How the nodes are linked:
Bom: l>Sep, j>Ruz
Soz: l>Vob, j>Kaz
Dal: l>Toz, j>Seg
Dom: l>Mul, j>Suf
Fam: l>Duv, j>Pon
Duv: l>Pon, j>Rig
Raz: l>Nor, j>Tul
Mim: l>Nor, j>Lek
Gak: l>Lek, j>Vop
Zel: l>Pel, j>Ner
Sep: l>Dep, j>Git
Vob: l>Kaz, j>Tud
Nel: l>Pak, j>Zil
Ger: l>Soz, j>Vob
Sak: l>Dal, j>Suf
Kir: l>Dok, j>Guf
Seg: l>Dok, j>Nel
Lek: l>Ded, j>Raz
Pag: l>Sev, j>Tud
Dep: l>Git, j>Bam
Tof: l>Tul, j>Fol
Rem: l>Pim, j>Sak
Sal: l>Tid, j>Fip
Tud: l>Sos, j>Pel
Pap: l>Bom, j>Sep
Tul: l>Fol, j>Zat
Guf: l>Pim, j>Pak
Sev: l>Ter, j>Ger
Nor: l>Lek, j>Ded
Vop: l>Gup, j>Pap
Pim: l>Tud, j>Fam
Ded: l>Giv, j>Tof
Ner: l>Zor, j>Zel
Zor: l>Rem, j>Pim
Dem: l>Giv, j>Bak
Giv: l>Bak, j>Gak
Fol: l>Gak, j>Vad
Zat: l>Toz, j>Pap
Fip: l>Vul, j>Dem
Bam: l>Pag, j>Sep
Sos: l>Faf, j>Ruz
Mor: l>Zel, j>Pel
Ter: l>Ger, j>Vob
Vul: l>Guf, j>Giv
Git: l>Bam, j>Tud
Pon: l>Sos, j>Sop
Vad: l>Mir, j>Tul
Ruz: l>Sop, j>Duv
Pel: l>Ner, j>Zor
Mul: l>Mim, j>Tul
Pak: l>Zil, j>Kol
Kaz: l>Tud, j>Sos
Gup: l>Pap, j>Fip
Bak: l>Gak, j>Zop
Toz: l>Guf, j>Pak
Rig: l>Sop, j>Zet
Mir: l>Tof, j>Ded
Sop: l>Zet, j>Dok
Zet: l>Mor, j>Zel
Tid: l>Fip, j>Vul
Zop: l>Vop, j>Gup
Faf: l>Bam, j>Fam
Zil: l>Kol, j>Kir
Kol: l>Kir, j>Toz
Suf: l>Seg, j>Dok
Dok: l>Zel, j>Pak

The rows follow the links: the fewer symbols apart two nodes are, the more alike their rows tend to be.

Each row is also shifted at random along 5 hidden directions that mean nothing.

Some nodes, each with a row of numbers:
Zil [ -2  17  11 -15  -7 -28 -26  46 -33 -32  53  42  23 -27 -24   9  18  13   7  37  13  -9 -55  -9  -7  25 -10  -1 -30 -20 -39  -1 -13   4  56  32  17 -42  90   6 -23  -5 -16  13  -2 -49  10 -15  56 -66  41   2   6 -14  -7   2]
Dal [-82   2 -37  12 -16  86  -9  32  27 -47  22 -18   6 -56  15 -21 -30  34  33  24   2 -28  59 -11   5  43 -14  39  62 -31 -38  16 -20 -47 -35 -36 -37  -1 -69  17  -7   0  28 -55  13  18  26  21   6  62  -8 -58 -27  31 -27   5]
Mir [-28   2  -1   9   8  12  10  -9   0   6  17  -1  20 -30   0 -13 -14  21  24 -23  21  23   8   4  10  -4  25   9  11  20 -37  -7  -3   5  -8   4   0  18 -32  -2  -9   4  13 -15   6  11   3   1   4  14   0 -28 -30 -14 -16  14]
Fip [-18  -4   7  -5 -15 -46   6 -30  18  51 -20  26  -2  20 -17  12  11 -15 -14 -29 -33  11 -34  -7 -31 -28 -17 -25 -43  13  23 -20  11  38  19  27  21  -3  38 -20  23  26   8  12   7 -31  -1  -4  -8 -43  15  25  19 -15   3  17]
Dep [ 42   5  16  -7  14   4  18  -8  17  48 -18 -33   7  44  31  10 -16 -31 -58 -32 -27   6 -20  -4 -17 -10 -11 -21 -27 -22  53  -1   1  -5   2  16   5  16  32   9  37  -9  13  24  12 -16 -29 -21   2 -24 -21  16   3  12   7 -13]
Duv [ 48  -4 -21  -2  34  -8 -43  38 -30 -35 -12  23 -59  12 -28  -1  21   8  -5  39  34 -20  -2  21  -1  17  29   9   1   4   0   8   4 -12  18 -10  19 -39  27   0 -34   0 -42  15   4  19  -6   5  -5 -14  -1  28  17  13  31 -18]
Sev [-23  -5   2  24 -16   9  14  -4  18  -3   2 -12  -5  -9   0  17   8  -6  19  -7   6 -10  28 -11  24   4 -14  10  24  12   4   7  34 -23 -41 -35   7   4 -45 -19 -14  15  31   8   4  27   0  25 -24  49 -29  -8  -5  16  17   1]
Zor [ -6 -19  -4   9  -2  22 -44  10  -3  -1 -17   9 -45  14  -6 -28 -34  -8 -71   1   3 -44   7  -3 -18  30 -22  23  19 -45  31  29 -21 -28 -22  24  -7 -24  29 -15  22  -6 -39  17 -23 -10   6 -26  -1 -23  13  44  34  39  -5  23]
Pim [-78 -39 -36  34 -16 -11 -14 -23  37  41 -20  -8 -65  32 -38  19 -19 -47 -41 -36 -26 -33  19  32  -5   3 -30 -15 -11 -10  45  -6  39 -35 -40 -17  17 -11 -10 -21  21  21  15  21  11  18 -16  26 -42   3 -29  22  37  42  23 -16]
Tid [ -4  10  13 -20 -16 -35  -1 -10  -2  24   0  33  29  -3  -2   1  20  12  13  -5 -21  11 -39 -25 -18 -10 -17 -11 -31   6   3 -25  -8  39  36  37  13  -7  42 -11  -1  26  -5  -1  -4 -43   8 -20  24 -45  28  18   7 -24  -3  22]
Seg [-20  13  -4  -9 -10  16 -17  35 -16 -38  41  12  24 -34   0  -8  -6  20  12  33   7 -15 -12 -11   1  30 -13  15   8 -29 -32   6 -25 -13  20  13 -14 -19  30  16 -14 -11  -8 -14  -6 -24  16 -11  43 -19  26 -17  -4   0 -18   1]
Mor [ 29  -1  -5  -9  11  53 -53  34 -25 -45 -12  10 -24 -15  19 -50 -26  31 -40  38  27 -43  19 -22  -7  45  -3  52  49 -49   6  35 -48 -28 -11  23 -26 -23  10  -1  -8 -11 -59 -10 -32  -3  17 -38  20  -5  23  31  13  32 -10  28]
Nel [-43 -21 -12  14 -19 -21  18 -22  28  18  -8 -22 -25  31 -23  28  -8 -50 -27 -17 -39  -4   6  34 -14 -18 -19 -35 -22  -3  15   4  22  -5 -13 -28  -6   8   3   9  47 -20  24   7  10   4  -4  34 -36   3  -6 -12  26   3  -8 -24]
Fol [-52   6  -4   6   5  22   8  -5   6  12  35   4  38 -49   7 -17 -19  35  40 -28  23  23   2  -9  13   8  20  14   9  16 -49 -23  -7   4  -2  17   5  13 -34  -4 -23  22  23 -24  13  -1   2  -9  26   7  -1 -37 -45 -14 -21  21]
Dom [-54  -5 -22  14   1   2  -8  18 -11 -38  41  14  -5 -46 -36   4   3  20  52  16  32   3  11  25  16  12  25   6  14  21 -66  -4  10 -12   0 -23   5 -11 -24   6 -30  -2   8 -18  13  22  15  32   7  20   3 -44 -19  -9 -13  -9]
Tul [ 14  -5   6   2  13 -57  22 -25 -24  -2   9   7   1   5 -32  21  25 -12  41  -7  18  44 -16  43  15 -43  46 -32 -30  59 -36 -17  21  35  18 -14  14  16  -8   7 -13 -17  -1   7   4  23  -3  29 -16  -1   2 -19  -7 -45   1 -22]
Lek [ -6 -14   9  16  13 -25   1 -18   1  21  -7   8 -26   7 -29   0  -9 -15 -20 -31  15  17  -8  24 -16 -26  28 -15 -15  27 -14  10  13  12  -7   3  16   3   7 -14  16 -11   2  20   8  14  -1  10 -26 -11   1   0   0  -9 -10  12]
Ter [ 79  -8  48   7  -7  -4  10 -11   2   0 -40 -26 -23  47  18   5  -7 -40 -73   1 -10 -18  10 -10 -10 -14 -21   0  13 -19  54  54   3  -9 -37 -12 -15   7  16 -10  46 -43 -14  41 -27   6  -3  -5 -40  12  -2  39  33  16   2  11]
Vad [-34 -33  -5  43  12  26   7 -33  49  38 -46 -35 -71  27 -19  -8 -51 -38 -68 -63  -6  -5  46  34 -35 -28  17  -6  15   9  18  40  20 -23 -67 -32  -5  20 -42 -16  66 -25  24  13  20  47  -4  31 -80  36 -25  -8   8  30 -21  15]
Sos [-16  -4 -18   2  -1 -19  17 -16   9  27  16 -10  12  10   0  26  19 -10  37 -17  -6  10   0  12  36   0  -5 -16 -14  20  14 -44  33  -5  -1 -11  21   9 -28  -1 -30  34  24   4  13  11 -27  10   3  15 -35  -6  -9   1  35 -35]

Start here and follow the symbols in turn, left to right. Where do you end up?
Answer with the node's name.
[-65 -10 -28  28   8  54 -28  20  55  21 -31  17 -57 -23 -20 -14 -21  25 -11 -25   0 -28  32 -16 -51  15   0  28  23   0  -2  13  12 -21 -30 -22  16 -27 -21 -31   8  43  35 -17  47  14  11  18 -33  21 -14  -7 -11  44  -2  39]
j l l l l j l => Ner
[  5  -7 -36  17  27   9  13   0  30  -6 -48 -15 -67  14 -30  24  25  -6  35   4  -3   9  44  37 -19 -29  39 -15   5  48  -1   3  40  -2 -15 -74   9  -2 -58   6  -1   4  31 -14  47  60  -4  65 -72  59 -40 -26  -4   7  25 -31]
j l l j l => Sos
[-31  -5 -20  10   5 -12  -5  -3  25  22 -22  26 -34  -6 -31   9  17  12  24 -16  -6   3   4   3 -29 -16  15  -5 -13  34  -9 -14  24  18   5 -17  25 -15 -10 -20  -6  33  20  -7  33  10   5  26 -28   4  -7  -3  -4  -2  11  13]
l j l j j => Duv
[ -7   7   5 -14 -13 -31   3 -13   3  18  -9  30  17  -3  -6   3  21  10  21   0 -19  11 -25 -18 -18 -13 -13  -9 -25  12   2 -19  -1  36  25  22   9  -5  22 -12  -3  25  -1  -5  -1 -27   9  -7   9 -29  20  13   8 -20   2  17]
j j j l l l => Ded
[-22  22   0 -24  -1 -35  36 -10 -13  21  50   0  78 -17   6  20  20   8  58 -12 -10  53 -47   7  16 -18  13 -34 -48  24 -38 -55  -1  37  58  25  11  21  18  24 -17  12  28 -14  15 -31 -11  -6  51 -34   9 -40 -34 -50  -9 -24]
l l l j l l l => Sos
[ 13   8  -7  12  32  25 -40  64  -1  -9  10  26 -39 -13 -20  -1   3  19 -22  11  35 -26 -17 -13 -27  32  17  22   1 -11  -9  15  10 -31  16   2  38 -52  53 -16 -24  21   3  22  36  -3  -9  -6  14 -29  -6  11 -10  34  17  11]
l l j l => Sos
[-15 -24 -16  26   5  15 -16  -4  36   2 -63  13 -87  10 -35  -6  -3  -2 -23  -6  -5 -22  43   9 -51 -18  11   9  22  20   8  38  19  -1 -38 -43   2 -17 -26 -26  29   2   4  -3  22  35  19  42 -76  34  -5   9  20  24  -1  28]
j l j j l l => Sep
[  8  -9   6  -9  -9 -33 -40  11 -27  -4  17  31 -17  16 -22  -5  -4 -16 -53  13   4 -27 -43   4  -8  18 -21  -1 -30 -35  17   7 -16  -3  24  47  11 -33  84  -9   2  -6 -45  30 -26 -39  -2 -32  30 -71  35  45  37   6   1   4]
j l j l l l => Pel
[ 25 -14  29  -1   0 -53  38 -57   0  48 -13 -28  10  52  -3  13 -17 -58 -47 -50 -27  40 -25  37  -7 -55  11 -51 -46  16  22  -1   3  32   0  17  -3  42  18  12  56 -43   0  29 -13  -5 -16  -2 -24 -28   2   6  14 -32 -20 -17]
l l j l l j j => Gup
[-47  -1 -10  -6 -14  31 -29   4  -4  13  25  11  31 -25  26 -33 -31  26 -13  -9   2 -22  -6 -30  16  43 -31  32  17 -45  10 -20 -30 -19  -3  54  -6  -6   7 -10 -19  33 -18 -11 -22 -32   0 -51  53 -25  10  21  -4  23  -6  22]
l j j j j => Ner
[-12  -4 -16   7   1  25  18 -23  23 -13 -47 -12 -21 -14   0 -11   8  21  46   5  -6  14  55   9 -11 -25  24   8  39  36 -16   9   2  17 -31 -49 -23  20 -87   3  10  -2  13 -42   9  44  23  38 -53  71 -11 -30 -11  -8 -10  10]
j j l l j => Sep
[-44  12  -8 -21 -23  -3  17  -1 -14 -12  55  -5  74 -28  19   1  -2  11  44  11 -14  15 -18  -4  30  16 -18  -8  -8 -15 -32 -35 -24   7  29  23 -18  16  -1  27 -15  -1   5 -29 -13 -31   5 -13  58 -13  18 -34 -17 -27 -18 -17]
j l l l l j l => Tud
[ 27   7  10  -3  13  32 -29  25   3 -17 -31  25 -27 -17  -1 -32  -7  33 -21  16  14 -15   7 -26 -45   5  12  30  22  -7  -9  36 -24   7  -2   8  -5 -23  17 -16  10  -1 -21  -8   4  -4  24 -11 -10  -5  24  14  -2  11 -17  49]
l l l l l l => Gak
[-15   5 -17  -1  -4  32  -9   9  15 -33 -28  12 -19 -27  -1 -18  11  36  35  31  -2 -10  38 -16 -20   3   5  25  39  11 -19  19  -9   7 -12 -30 -19  -9 -45  -4  -5   6   1 -39   5  17  30  22 -24  43  10 -14  -5   3 -10  25]
j j j j l => Bom
[-13   0  -1  11  -7 -18  24  -8  10  18  17  -8  17   2  -2  31  22 -10  37 -15  -1   9  -1  -2  34  -3  -9 -11  -9  23   9 -26  40  -6  -9 -18  24   7 -24  -9 -27  27  35  13  13  13 -17  16  -3  22 -33  -9 -10   0  29 -23]
j l l l => Bam
[ -7  11   1  -3  11  -3 -16  17 -13 -11  16  39   9 -39 -15 -14  13  45  38   4  32  15 -12 -13 -11   3  31  16   0  28 -49  -9  -6  21  24  14  18 -17  10 -13 -33  23  -5 -13  14  -6  15  -4  18 -14  22  -9 -26 -20  -9  29]
l l j j j => Vad
[-10   0  -9   4   9  26  11 -14  38  30 -42 -12 -17   8  10  -9 -12   4  -8 -25 -23   8  20  -6 -35 -16   5  -2   5   9  16   0   0  10 -14 -14  -4  12 -29  -3  30  12  23 -18  24   8   3   9 -29  19 -14  -7 -10   8  -7  15]
j l l j j j => Pel
[ 45  20  30  -4   5  50 -40  57 -19 -22  18  13  11 -22  33 -28 -17  30 -47  25  33 -41 -11 -57   2  55 -22  53  33 -55  15  35 -29 -40  -4  37   0 -34  49 -17 -22   5 -23  21 -16 -29   2 -52  48 -23   9  34  -7  41   3  36]
l l l l => Pag
